In the rows, 128 means zero.
Facts:
K103 flotrunu d; K11 flotrunu a; K114 flotrunu a; K128 flotrunu b; K130 flotrunu c; K131 flotrunu d; K133 flotrunu a
K139 flotrunu a; K144 flotrunu a; K149 flotrunu c; K158 flotrunu a; K165 flotrunu d; K166 flotrunu a; K169 flotrunu d
K180 flotrunu d; K187 flotrunu b; K191 flotrunu c; K192 flotrunu d; K199 flotrunu b; K20 flotrunu c; K207 flotrunu a
K21 flotrunu c; K230 flotrunu c; K233 flotrunu d; K239 flotrunu d; K24 flotrunu b; K240 flotrunu a; K241 flotrunu b
K242 flotrunu c; K252 flotrunu b; K255 flotrunu a; K258 flotrunu a; K261 flotrunu b; K263 flotrunu b; K271 flotrunu c
K288 flotrunu c; K292 flotrunu a; K293 flotrunu a; K296 flotrunu c; K310 flotrunu b; K311 flotrunu d; K326 flotrunu c
K328 flotrunu c; K33 flotrunu d; K334 flotrunu d; K336 flotrunu b; K341 flotrunu c; K350 flotrunu d; K367 flotrunu d
K370 flotrunu c; K373 flotrunu a; K381 flotrunu d; K394 flotrunu a; K417 flotrunu a; K423 flotrunu d; K424 flotrunu a
K426 flotrunu c; K427 flotrunu d; K428 flotrunu b; K440 flotrunu c; K441 flotrunu c; K448 flotrunu a; K450 flotrunu a
K455 flotrunu c; K469 flotrunu a; K471 flotrunu b; K473 flotrunu c; K475 flotrunu a; K481 flotrunu b; K484 flotrunu b
K487 flotrunu a; K494 flotrunu a; K495 flotrunu a; K498 flotrunu c; K5 flotrunu b; K502 flotrunu a; K503 flotrunu a
K506 flotrunu a; K513 flotrunu b; K54 flotrunu b; K542 flotrunu b; K545 flotrunu d; K546 flotrunu a; K547 flotrunu a
K549 flotrunu d; K551 flotrunu b; K552 flotrunu c; K554 flotrunu b; K556 flotrunu b; K557 flotrunu a; K559 flotrunu a
K567 flotrunu d; K57 flotrunu b; K577 flotrunu c; K578 flotrunu b; K581 flotrunu a; K582 flotrunu c; K585 flotrunu d
K589 flotrunu b; K596 flotrunu a; K600 flotrunu c; K605 flotrunu a; K606 flotrunu b; K612 flotrunu b; K625 flotrunu d
K629 flotrunu a; K630 flotrunu b; K633 flotrunu d; K634 flotrunu d; K640 flotrunu a; K642 flotrunu d; K644 flotrunu c
K646 flotrunu d; K648 flotrunu c; K650 flotrunu d; K651 flotrunu a; K652 flotrunu b; K657 flotrunu d; K660 flotrunu d
K666 flotrunu c; K684 flotrunu d; K689 flotrunu b; K692 flotrunu a; K695 flotrunu c; K700 flotrunu c; K703 flotrunu c
K707 flotrunu b; K709 flotrunu b; K726 flotrunu b; K735 flotrunu c; K736 flotrunu a; K741 flotrunu c; K743 flotrunu c
K750 flotrunu a; K752 flotrunu b; K757 flotrunu b; K763 flotrunu c; K764 flotrunu a; K769 flotrunu a; K770 flotrunu b
K781 flotrunu a; K785 flotrunu c; K790 flotrunu b; K791 flotrunu b; K797 flotrunu b; K800 flotrunu b; K802 flotrunu d
K803 flotrunu d; K804 flotrunu a; K818 flotrunu c; K82 flotrunu c; K833 flotrunu a; K835 flotrunu d; K838 flotrunu b
K853 flotrunu b; K859 flotrunu b; K866 flotrunu d; K869 flotrunu c; K876 flotrunu a; K88 flotrunu b; K884 flotrunu c
K888 flotrunu a; K89 flotrunu c; K892 flotrunu c; K895 flotrunu d; K901 flotrunu b; K907 flotrunu b; K91 flotrunu d
K910 flotrunu c; K912 flotrunu a; K917 flotrunu d; K918 flotrunu b; K927 flotrunu a; K935 flotrunu d; K939 flotrunu c
K943 flotrunu a; K946 flotrunu a; K964 flotrunu a; K967 flotrunu c; K979 flotrunu a; K98 flotrunu d; K981 flotrunu d
K991 flotrunu c; K996 flotrunu c; K114 gasa K917; K114 gasa K149; K128 gasa K634; K128 gasa K689; K128 gasa K241
K128 gasa K700; K133 gasa K475; K133 gasa K943; K133 gasa K996; K133 gasa K743; K139 gasa K98; K139 gasa K230
K144 gasa K502; K144 gasa K981; K144 gasa K770; K144 gasa K130; K180 gasa K424; K180 gasa K967; K180 gasa K441
K180 gasa K131; K187 gasa K556; K21 gasa K165; K21 gasa K263; K239 gasa K935; K239 gasa K149; K239 gasa K700
K24 gasa K996; K240 gasa K191; K240 gasa K750; K240 gasa K741; K240 gasa K11; K240 gasa K803; K240 gasa K567
K240 gasa K554; K252 gasa K192; K252 gasa K417; K258 gasa K502; K258 gasa K866; K258 gasa K11; K258 gasa K82
K271 gasa K657; K271 gasa K600; K271 gasa K54; K271 gasa K448; K292 gasa K895; K311 gasa K326; K328 gasa K191
K328 gasa K326; K328 gasa K293; K328 gasa K503; K328 gasa K791; K334 gasa K165; K334 gasa K700; K336 gasa K769
K350 gasa K866; K350 gasa K230; K367 gasa K158; K367 gasa K417; K370 gasa K169; K370 gasa K255; K370 gasa K199
K370 gasa K288; K370 gasa K901; K370 gasa K581; K394 gasa K207; K394 gasa K165; K394 gasa K910; K426 gasa K192
K426 gasa K471; K426 gasa K605; K426 gasa K652; K426 gasa K804; K427 gasa K927; K427 gasa K428; K473 gasa K707
K473 gasa K450; K484 gasa K502; K484 gasa K726; K484 gasa K895; K484 gasa K242; K484 gasa K199; K487 gasa K5
K487 gasa K996; K487 gasa K506; K494 gasa K469; K494 gasa K471; K494 gasa K428; K494 gasa K263; K498 gasa K166
K498 gasa K440; K498 gasa K20; K513 gasa K581; K546 gasa K967; K546 gasa K835; K546 gasa K648; K546 gasa K450
K546 gasa K646; K552 gasa K424; K552 gasa K91; K552 gasa K481; K577 gasa K557; K577 gasa K166; K577 gasa K11
K578 gasa K650; K578 gasa K545; K578 gasa K103; K582 gasa K103; K582 gasa K892; K582 gasa K130; K585 gasa K424
K596 gasa K296; K596 gasa K707; K630 gasa K495; K630 gasa K703; K642 gasa K646; K642 gasa K149; K644 gasa K625
K644 gasa K910; K651 gasa K750; K651 gasa K549; K660 gasa K191; K660 gasa K781; K660 gasa K943; K660 gasa K423
K660 gasa K600; K660 gasa K605; K666 gasa K750; K666 gasa K707; K666 gasa K33; K684 gasa K557; K684 gasa K192
K684 gasa K606; K684 gasa K559; K695 gasa K888; K695 gasa K703; K695 gasa K469; K695 gasa K946; K709 gasa K288
K709 gasa K54; K709 gasa K901; K736 gasa K165; K736 gasa K605; K752 gasa K207; K752 gasa K612; K752 gasa K735
K757 gasa K169; K757 gasa K600; K757 gasa K241; K763 gasa K166; K763 gasa K770; K764 gasa K57; K764 gasa K735
K790 gasa K589; K790 gasa K735; K797 gasa K310; K797 gasa K207; K797 gasa K450; K800 gasa K502; K800 gasa K91
K802 gasa K455; K818 gasa K650; K818 gasa K455; K833 gasa K910; K833 gasa K233; K833 gasa K503; K838 gasa K640
K838 gasa K646; K838 gasa K892; K853 gasa K481; K859 gasa K888; K859 gasa K191; K859 gasa K707; K859 gasa K381
K859 gasa K835; K869 gasa K440; K869 gasa K581; K876 gasa K547; K876 gasa K895; K88 gasa K166; K88 gasa K946
K88 gasa K261; K884 gasa K542; K884 gasa K158; K884 gasa K625; K884 gasa K612; K884 gasa K901; K89 gasa K288
K89 gasa K689; K907 gasa K703; K907 gasa K769; K907 gasa K629; K907 gasa K652; K912 gasa K657; K912 gasa K326
K912 gasa K455; K918 gasa K785; K918 gasa K98; K918 gasa K634; K918 gasa K633; K939 gasa K166; K939 gasa K545
K939 gasa K606; K939 gasa K927; K964 gasa K495; K964 gasa K551; K964 gasa K556; K979 gasa K341; K979 gasa K131
K979 gasa K149; K979 gasa K700; K991 gasa K692; K991 gasa K33; K991 gasa K373; K991 gasa K700; K991 gasa K263

Known rows:
[158 124 126 162 146  89 119 147 103 142 195 138 121 150 119 114 100 152
 109 106 110 111 128  96 175 123  98 109 121 200 109 135 147 148  86 153
  55 137 149 162 165 144] : K88
[135 101 118 112 133 126 137 158 142 107 212 133 142  91 126 121  81 147
 138  73 168 115  75 166 138 106 132 131  48 127 145  99 177 108 119 108
  87 160 140 134 144  91] : K498
[144 116 108  96 125 133 133 165 154 118 211 138 119  98 113 124  80 133
 145  50 168 107  86 150 112 122 127 129  57 125 141  89 177 116 122 116
  81 126 163 164 169  99] : K426
[129 106 126 157 149  77 156 162 101 128 167 143  88 145  96 131  91 148
 120 129 102  86 159  63 132 149 100 128 115 176 108 125 169 167  71 117
  89 136 168 162 142 175] : K752
[129 124  87 130 165 143 136 149 121 162 120 170  77 182 124 118 151 102
 134 138 112 177 109  84  53 121 147 180  86 138 122 131 168 100  87 141
 146 128 168 152  68 167] : K394
[136 103 119  98 128 124 164 138 142 107 193 140 120  60 111 124  84 137
 135  99 167 100  66 151 117 133 121 162  61  97 142 107 198 123 128  95
 105 152 135 143 131  93] : K89
[124 136  83 149 155 140 112 142 122 159 114 169  93 176 150 114 161 106
 130 133 125 211 105  97  72 131 146 146  92 147 137 128 154  99 101 159
 132 128 160 149  48 157] : K596
[142 150 109 160 128 136 131 168 117 146 100  97 145 108 178  99 146 151
 150 139 124 101 165  97  96 152 112 129  72 120 111 115 149 127 131 102
 142 127 146 130 172  73] : K311
[147 153 142 165 115 123 165 167 118 182 121 102 183  96 158 103 133 148
 162 154 146 133 157 118 105 145  89 155  73 126 122 118 130 126 114  98
 159 160 169 128 127  65] : K585
[131 140  72 149 154 138 108 138 117 160 118 169  95 159 153 112 163 112
 122 133 118 221  95 106  88 129 146 134  99 148 139 137 156  85 102 159
 124 133 160 144  45 151] : K651
[118 158 113 148 136 168 103 119 128 170 122 163 125 206 120 140 148  87
 143 156 126 190  85 111  97  71 142 172 110 147 125 130 149 127  74 168
 116  69 162 124  85 158] : K495
[ 88 121 118 124 123 143 147 134 125  69 158 144 121  71 106 161  64 115
 154 108 192 102 109 130 126 119 128 139  47  95 161 106 201 147 123 105
 111  89 147 117 140 159] : K910
[119 154 127 192 126 103 120 111  82 104 145 150 117 110 115 146  90 127
 126 137 147 125 162  76 182 150  87  97 119 177 129 142 154 177 116 150
  75  85 152 142 134 193] : K707
[134 132 163 189 112  89 141 120  90 126 158 137 145 128 109 145  85 145
 125 156 140 120 136  92 181 129  86 132 126 173 117 137 146 179  96 138
  71 119 136 126 104 178] : K481
[129 174 153 177 115 150 156 138 106 160  99 109 187 106 163 114 121 123
 168 166 176 124 174 109 118 142  95 152  59 122 116 137 139 143 130 105
 177 119 158 114 148 104] : K646
[120 155  97 146 130 173  94 112 127 144  86 151 106 179 142 138 168 105
 138 155 112 166  84  94  86  98 151 162 118 125 128 130 157 126 102 161
 103  69 136 124  57 148] : K943
[116 143 155 122 100 150 164 117 127  96 177 141 149  66 117 140  63 107
 159 116 232 110  87 146 139 130 109 166  46 102 141 118 183 149 155 112
 126 115 132 120 119 136] : K149
[136 141 136 177 144 112 114 114  92 117 181 144 131 145 120 126  88 133
 113 139 127  95 137  97 202 106  99 120 116 194 109 149 157 171  89 161
  63 102 133 134 185 170] : K606
[104 121 116 133 110 152 119 137 129  57 147 124 127  77 138 141  76 125
 154  99 194  92  95 132 140 126 136 118  53 100 152 101 189 146 142 112
  89  94 109 113 137 142] : K326

Rows:
No name comes twice in this set of rows, the named rows included.
[144 141 140 170  99 100 118 129 109 124 145 130 124 147 106 149 104 150
 132 135 111  84 126  77 157 131  95 124 155 171 114 117 142 185  98 136
  45  82 132 146 129 155] | K5
[138  95 108  98 116 130 137 160 146  88 176 129 114  85 126 121  90 151
 141  74 160  86  75 134 107 141 133 136  65  97 144  90 184 121 134  96
  84 146 122 147 135  91] | K271
[161 113 153 168 121  83 143 161  98 134 181 131 128 157 126 111  92 154
 127 122 143  98 141  84 155 150  94 123 112 192 101 123 139 160 111 134
  88 164 134 157 123 161] | K838
[124 141 127 158 136 159 125 129 112 151 103 154 130 203 146 118 144  96
 145 166 153 185  92 102  86 102 140 182  81 142 114 136 148 115  99 162
 149 128 129 115  48 179] | K640
[136 122 144 180 140  93 143 112  88 118 157 148 137 110 107 141 100 149
 112 171 100 102 120  93 186 120  98 142 130 163 117 157 170 172  83 131
  66 114 130 115 130 158] | K199
[126 143 118 190 132  91 104 119  82 112 157 145 113 100 130 133 102 142
 114 125 122 128 144  86 187 149  94  79 130 182 132 142 157 158 109 148
  56 103 145 138 130 169] | K554
[ 93 147 105 155 160 163 136 121 113 137  87 169  96 178 124 142 136  84
 141 179 134 178 120  82  80 103 150 172  82 128 128 140 175 132  82 149
 156  85 160 116  67 200] | K207
[135 121 110 107 118 132 129 169 152 120 214 137 129  93 116 127  79 135
 151  53 187 132  91 155 120 116 123 121  52 130 150  82 167 112 125 115
  86 132 159 163 155 101] | K695
[134 191 116 167 138 145 146 119 106 160 112 120 157  55 161 110 130 115
 150 154 154 142 167 112 129 152  90 130  78 119 128 152 157 135 137 109
 166  98 179 131 171  88] | K33
[117 151 135 169 131 156 132 114 112 155 103 162 140 181 139 131 142  97
 144 178 152 198  94 106  95  95 132 184  89 134 125 138 144 126  95 154
 144 117 143 102  22 171] | K424
[ 96 132 111 134 118 137 135 139 132  83 170 138 125  64 125 147  70 125
 158  91 200 138 105 145 132 136 123 106  56 112 166  96 177 130 141 113
  97 107 153 133 117 135] | K296
[117 131 127 133 116 135 142 116 127  99 180 145 150  41 123 142  78 127
 141 111 188 140  69 167 162 118 116 135  62 102 158 121 188 129 133 113
  94 119 139 107 114 112] | K230

Now the same objects, written a new way:
Known rows:
[148 125 161 122 132  88 111 143 124 118 113 103 130 115 159 124 154 128
 114  99 133 110 125 126 137 188 154 125 126 109] : K802
[142 124 110 122  75 169 101 143 129 112 130 148 121 116  96 126 134 109
 118 121 135 112 116 126 113 107 112 122 140 167] : K651
[127 112 102 120  81 166 120 149 128 112 102 152 122 128 115 150 135 125
 136 123 135  95 114 146 101 114 112 127 134 161] : K876
[137 129 160 120 138  78 114 152 118 125 130  99 128 112 143 119 152 108
 130 104 151 115 125 146 125 178 145 152 126 112] : K427
[ 93 140  88 129 164 103 121 116 108 156 151 133 115 150 141  90 128 100
 110 106 134 164 131 106 118  91 130 131 114 111] : K428
[ 97 144  80 128 170 105 124 122 112 162 144 135 119 152 150  94 129 103
 106 103 134 163 128 115 109 107 123 134 101 114] : K606
[135 131 164 117 143  78 110 156 111 134 131 103 131 111 145 129 155 104
 129 107 151 109 126 155 124 186 138 148 122 118] : K684
[139 166 133 158 190 134 157 132 127  92 120 130 108 108 115 136 130 133
 115 124 124 135 123 135 159  20 136 158 145 118] : K700
[151 172 119 156 193 149 160 136 121 108 135 123 113 131 106 153 140 125
  98 124 113  95 123 141 180  50 121 142 138 112] : K996
[127 131 163 117 147  66 116 146  99 126 115 109 132 114 142 122 156 122
 140 111 139  99 129 146 125 177 144 136 128 120] : K367
[146 137 154 123 140  65 116 132 106 105 126 106 129 112 140  98 154 135
 128 101 132 103 124 125 147 172 152 117 127 121] : K233
[146 117  94 124  89 190 116 126 122  96  83 142 125 126 113 128 142 130
 131 114 127 106 100 105 112  89 118 126 132 151] : K448
[ 85 139  88 130 160 112 123 112 102 153 163 131 114 155 139  89 130  98
 116 105 135 148 135 104 118  90 129 119 120 110] : K652
[ 75 130  90 130 140 108 128 116 112 150 180 135 110 158 149 105 127 103
 117 101 132 133 142 103 121  86 135  99 129 104] : K551
[ 79 142  96 121 163  84 122 113  98 157 138 146 118 154 140  92 126 119
 122 117 118 139 137 106 125 102 132 102 122 125] : K589
[140 129  91 125  71 152 130 122 125  97  98 138 119 119  96  90 132 130
 129 122 130 107 107 109 115  94 122 136 142 166] : K450
[144 123 119 122  73 172  92 152 131 127 129 147 123 119  95 137 136 103
 120 123 133 113 114 134 110 109 107 119 141 166] : K240
[127 162 124 164 174 140 163 136 131 106 167 114 107 118 124 141 137 115
 113 115 125 102 127 146 123  15 133 144 151 113] : K703
[134 161 126 160 203 145 152 137 126  95 121 139 114 116 141 158 138 141
 130 118 114 121 124 148 145  28 136 143 141 122] : K288

Rows:
No name comes twice in this set of rows, the named rows included.
[132 158 144 152 181 140 141 162 144 140 137 120 115 116 137 171 137 109
  99 133 118 126 124 176 108  46 122 164 144 116] | K939
[123 155 146 152 164 127 155 159 146 120 139 140 108 116 125 177 126 130
 101 135 116 112 132 167 149  56 131 143 157 121] | K552
[135 121 115 122  64 164 106 140 128 115 121 141 119 116  95 120 132 111
 118 126 132 109 114 117 110  98 116 125 146 165] | K596
[136 137 151 124 153  63 121 130  98  99 114 110 132 113 144  99 154 138
 149 102 133 102 125 129 139 174 154 124 127 124] | K625
[127 116 121 118  55 156 114 143 134 122  96 143 119 118  92 129 129 117
 115 138 129 107 113 121 105 106 119 134 150 159] | K546
[130 125 176 117 125  71 113 146 112 110 104 115 123 106 129 128 144 120
 127 113 153 121 129 127 155 179 154 144 133 108] | K239
[ 89 137  87 124 147  90 136 122 117 146 145 149 111 157 144  94 118 124
 107 110 130 149 137 117 142 123 133 112 114 116] | K481
[ 80 125 112 123 162 119  98 127 106 164 127 154 122 156 156 137 130 113
 116 115 119 150 136 107 125 108 131  98 118 115] | K709
[144 138 148 123 122  63 124 135 118 102 135 106 122 108 132  86 145 132
 122  99 143 112 128 124 156 182 156 121 132 117] | K835
[129 116 114 120  75 173 106 143 119 121 102 135 120 121  95 134 138  97
 127 131 141 111 110 122  91  88 112 150 142 153] | K494
[154 130 146 126 143  90 118 133 116 100 118 106 130 116 157 110 156 138
 129  91 134 110 120 118 151 173 155 118 119 109] | K657
[131 126 163 119 119  61 132 151 117 112 119 116 122 112 137 123 139 133
 125 112 148 102 132 142 155 197 153 130 132 113] | K585
[132 113 106 123  84 178 112 147 126 101 102 156 121 120 104 146 134 120
 135 121 144 113 110 134 117 100 113 134 131 157] | K139

The same objects again, as new rows of numbers:
Known rows:
[150 168 116  84 112 112 125 140 134 137 118 126 113 104  98  86 133 110
 109 126 133 123  68  87 175 135 139 142 124] : K199
[156 120 133 106 114 103 140 114 150 111 168 179 120 118 148 151 124 139
 142 122  93 138 169 106 105 188  91 109 131] : K33
[135 187 105  88 120 122 111 132 137 148 121 141  94 118 114  97 130 121
  95 123 134 125  71  89 168 129 141 144 120] : K310
[152 119 137 112 121  91 141 111 166 114 166 173 133 131 154 149 131 140
 145 113 103 148 156 117 118 205 126 118 129] : K917
[115 106 130 165 103 182  92 120  42 153 144 161  88 135 117 160 132  96
 154 152 135 129 191 124 156  76  87  74 127] : K666
[154 179 122  74 102 122 133 134 128 143 125 120 126 105 113  87 134 111
 106  96 144 125  76  83 168 115 154 152 122] : K901
[169 144 134 125 105 120 136 106 151 104 153 136 130 116 139 173 158 159
 149 116  74 110 184 143 111 183 114 129 141] : K684
[129 205 103 117 117 129 115 147 117 143 102 108 101 119  84 124 150 128
 105 101 109  95  89 115 172 151 172 139 135] : K578
[ 87  79 154 151 152 124  82 121 108 125 111 104 132 120 113 133 103 127
 111 111 110  92 156 137  80  92  97 147 141] : K651
[160 140 129 124 108 120 139 107 152 106 157 140 130 113 137 170 153 154
 150 109  73 112 188 137 109 189 111 121 141] : K427
[150 210 111 105 114 152 108 140 131 129 103 107 107 106 103 118 156 116
 110 105 118  93 116 105 166 112 144 145 141] : K252
[113 129  96 141 124 175 181 123 101 154 156 133 118 150 162 125 131 132
 153 172 169 166 108 151 143  97 126  98  94] : K910
[120 109 150 151 134 101  95 100 155 132 168 172 125 135 156 160 160  96
 159  60  96 120 201 130 141 232 185 113 148] : K642
[ 72  75 152 144 158 106  80 103 122 148 132 136 121 139 135 124  80 138
  94 119 127 127 125 123  78  86  99 158 118] : K450
[ 88  84 152 153 161 122 104 124 132 120 107  87 152 122 114 128 110 127
 118 108 117  98 145 148  87 102 112 155 138] : K139
[ 91 116 154 162 189 113  96 130 201 123  97 122 172 161 122 135 111 130
 104 133 150 150 138 146 103  77 107 182 138] : K424
[155 127 136 117 127  98 138 112 179 110 162 174 137 133 157 152 137 137
 143 113 106 150 163 119 120 200 122 121 133] : K131
[143 204 113 107 118 149 105 143 131 134 103 110 110 107  94 118 154 110
 112 101 123  95 115 100 174 116 143 143 142] : K187
[154 173 117  81 111 121 121 143 135 132 113 130 111 108 116  87 133 106
 104 110 143 121  78  83 165 133 157 136 130] : K689

Rows:
No name comes twice in this set of rows, the named rows included.
[103  71 158 128 147  99 119 125 133 119 111 110 155 128 135 108  88 137
 104 122 138 132 109 128  76  99 119 157 128] | K255
[138 190 109 105 117 143 109 140 130 135 111 111 107 101  99 110 152 104
 112 102 126  95 106 101 174 132 152 140 138] | K918
[101 147  99 157 123 191 176 116  87 161 160 107 127 142 148 141 149 121
 165 145 152 142 137 163 147  91 130 104  98] | K644
[148 114 122 136 104 156 163 145  90 130 133 141 140 149 140 130 128 118
 156 163 172 170 132 135 148  94 132  86 118] | K600
[ 35 115  94 146 186 180 151 102 136 139 142  66 111 109 174 112 108 144
 117 103 117  76 119 165  42 101  99 150 109] | K394
[153 184 116  79 108 121 131 144 131 135 115 127 116 111 104  95 131 116
 101 107 140 123  77  84 165 123 149 142 127] | K54
[ 61 104 128 149 166 138 127 115 129 137 126  80 139 126 132 129 104 141
 113 103 114  99 126 153  68 100 112 160 120] | K833
[102 142  93 156 118 130 199 184  62 139 111 139 137 190  99 163 109 145
 143 139 155 182 105 147 137 148 172  69 115] | K455
[ 75 100 105 139 180 179 143 136 143  98 106  72 118  98 168 112 108 134
 119 118 120  68 140 157  35 105  92 125 137] | K736
[152 110 125 144 102 147 150 130  93 139 132 141 129 155 151 129 136 133
 148 184 165 168 113 151 154 101 145  96 114] | K20
[146 136 134 129 119 115 144 109 155 111 168 137 138 107 116 164 153 134
 163 113  74 116 185 130 125 197  97 124 135] | K350
[154 130 128 111 117  94 155 115 160 114 166 167 133 129 141 156 130 151
 140 123  94 150 150 121 112 200 111 121 126] | K103

